Here is a tiny trained network, its code and every weight. The questions are about switching its units off for an input and a class, where a switched-off unit gives its printed mean instead of its output.

import numpy as np


def w(rows, s, z=0):
    codes = np.array(rows[::2]) - 128.0
    scale = np.full(codes.shape[1], s)
    scale[-1] = z or s
    return codes * scale


def f(y):
    return y / 2 * (1 + np.tanh(0.7978845608 * (y + 0.044715 * y**3)))


def log_softmax(a):
    a = a - a.max(-1, keepdims=True)
    return a - np.log(np.exp(a).sum(-1, keepdims=True))


def net(x, mask):
    res = np.array(x, float).reshape(1, 5) / 4 @ E
    y = f(res @ A[0][:, :-1].T + A[0][:, -1])
    res = res + np.where(mask, y, B[0][:, -1]) @ B[0][:, :-1]
    return log_softmax(res[-1] @ U[:, :-1].T + U[:, -1])


A, B = {}, {}
E = w([
[100,76,174,46,41],'x0',
[143,75,38,7,198],'x1',
[2,97,91,181,64],'x2',
[243,60,49,150,40],'x3',
[95,61,159,168,153],'x4',
],0.0093)
A[0] = w([
[209,142,79,132,159,249],'n1',
[112,134,6,116,81,171],'n2',
[59,136,129,137,139,99],'n3',
[84,91,105,150,89,203],'n4',
[163,76,118,80,175,29],'n5',
[109,139,208,136,63,223],'n6',
[78,105,99,216,168,157],'n7',
[129,108,68,158,64,86],'n8',
[108,29,162,203,67,124],'n9',
[82,169,167,80,44,193],'n10',
[220,164,82,201,116,170],'n11',
[113,101,206,149,84,145],'n12',
[47,125,184,174,157,207],'n13',
[100,121,169,208,204,121],'n14',
[152,126,34,34,125,254],'n15',
[163,41,93,88,144,157],'n16',
[119,235,136,87,117,230],'n17',
[121,106,84,142,107,21],'n18',
[73,164,142,112,234,226],'n19',
[125,163,73,225,199,226],'n20',
[198,184,40,162,128,178],'n21',
[102,31,116,153,63,160],'n22',
[121,115,133,145,228,206],'n23',
[187,172,130,184,101,131],'n24',
[135,65,114,79,143,80],'n25',
[101,203,172,142,164,240],'n26',
[90,65,152,131,55,172],'n27',
[137,84,35,76,192,200],'n28',
[153,125,201,59,87,186],'n29',
[161,89,95,69,216,115],'n30',
],0.013,0.0047)
B[0] = w([
[191,145,242,97,107,235],'n1',
[37,21,182,89,76,208],'n2',
[101,100,101,132,154,169],'n3',
[77,66,64,132,117,188],'n4',
[152,222,137,51,131,174],'n5',
[148,235,46,210,167,215],'n6',
[176,50,68,124,98,199],'n7',
[85,71,154,128,7,184],'n8',
[81,158,15,218,8,215],'n9',
[16,188,14,158,228,202],'n10',
[212,139,243,169,60,235],'n11',
[159,230,36,212,111,191],'n12',
[156,115,17,167,162,229],'n13',
[206,10,78,198,161,200],'n14',
[63,106,204,55,139,253],'n15',
[92,170,131,73,78,207],'n16',
[136,197,169,154,224,199],'n17',
[83,103,174,140,120,143],'n18',
[182,83,87,101,205,228],'n19',
[202,37,193,133,119,231],'n20',
[202,112,230,114,39,230],'n21',
[42,129,60,126,58,205],'n22',
[220,33,166,63,142,194],'n23',
[193,146,190,245,102,193],'n24',
[99,187,128,110,71,170],'n25',
[197,112,104,187,199,219],'n26',
[67,174,28,159,82,199],'n27',
[95,134,162,32,131,237],'n28',
[82,254,113,114,160,196],'n29',
[145,166,128,40,178,213],'n30',
],0.0084,0.014)
U = w([
[192,137,211,184,112,133],'0',
[90,77,119,178,127,1],'1',
[101,146,147,5,197,137],'2',
[78,190,99,158,254,159],'3',
[14,36,114,98,108,181],'4',
[168,28,106,151,223,155],'5',
[63,153,49,211,87,101],'6',
],0.011,0.0062)

Each question gives the input, the list of numbers given to net, and the class t.
The units are the neurons (one row each of A and B). Each row of codes is followed by its name. A weight is (code - 128) times the scale printed after its matrix; where a second scale follows, it is the last column's (A, B and U).
mask holds one flag per neuron, in row order. A switched-off neuron (its flag False) gives its mean, the last column of its row in B, instead of its output. The means were averaged over made-up inputs and are rounded, as every weight is.
A unit's drop is (log p(t) with every unit on - log p(t) with that unit switched off) / (log p(t) with every unit on - log p(t) with every unit switched off).
The circuit of an input: a set's keep is (log p(t) with only the set's units on - log p(t) with every unit switched off) / (log p(t) with every unit on - log p(t) with every unit switched off). Starting from the 12 units with the biggest drops (on a tie, the unit counted first), units are removed one at a time, each time the one whose removal leaves the highest keep (on an exact tie, the one counted first), for as long as the keep stays at least 0.8.
circuit, biggest first: the units of the circuit, biggest drop first
unit that matters most: the unit with the biggest drop
k most important neurons: the k neurons with the biggest drops, biggest first
drop when u is switched off: that unit's drop, to one decimal
input [0,0,0,3,3], class 6: unit that matters most => n15
input [3,-1,-7,-1,5], class 2: 2 most important neurons => (n10, n9)
input [1,8,5,-7,5], class 2: 4 most important neurons => (n28, n30, n20, n25)
input [-8,1,8,4,-7], class 0: 2 most important neurons => (n11, n21)
input [8,-5,7,-8,-7], class 3: 2 most important neurons => (n10, n17)
input [-8,3,-7,0,6], class 0: 3 most important neurons => (n1, n11, n21)
input [-6,-7,1,4,8], class 6: 2 most important neurons => (n9, n1)
input [-4,6,-2,7,-8], class 2: 3 most important neurons => (n15, n28, n30)
input [3,1,-5,8,7], class 2: 2 most important neurons => (n5, n16)
input [0,7,4,3,-2], class 4: 2 most important neurons => (n2, n17)
input [-4,4,-4,2,-7], class 2: drop when n30 is switched off => 0.8
input [-1,0,3,5,8], class 6: drop when n9 is switched off => 0.4
input [-8,5,-3,-6,2], class 5: drop when n3 is switched off => 0.0
input [-7,6,6,3,-3], class 4: circuit, biggest first => (n2)
input [4,-1,3,8,0], class 6: drop when n9 is switched off => 0.4
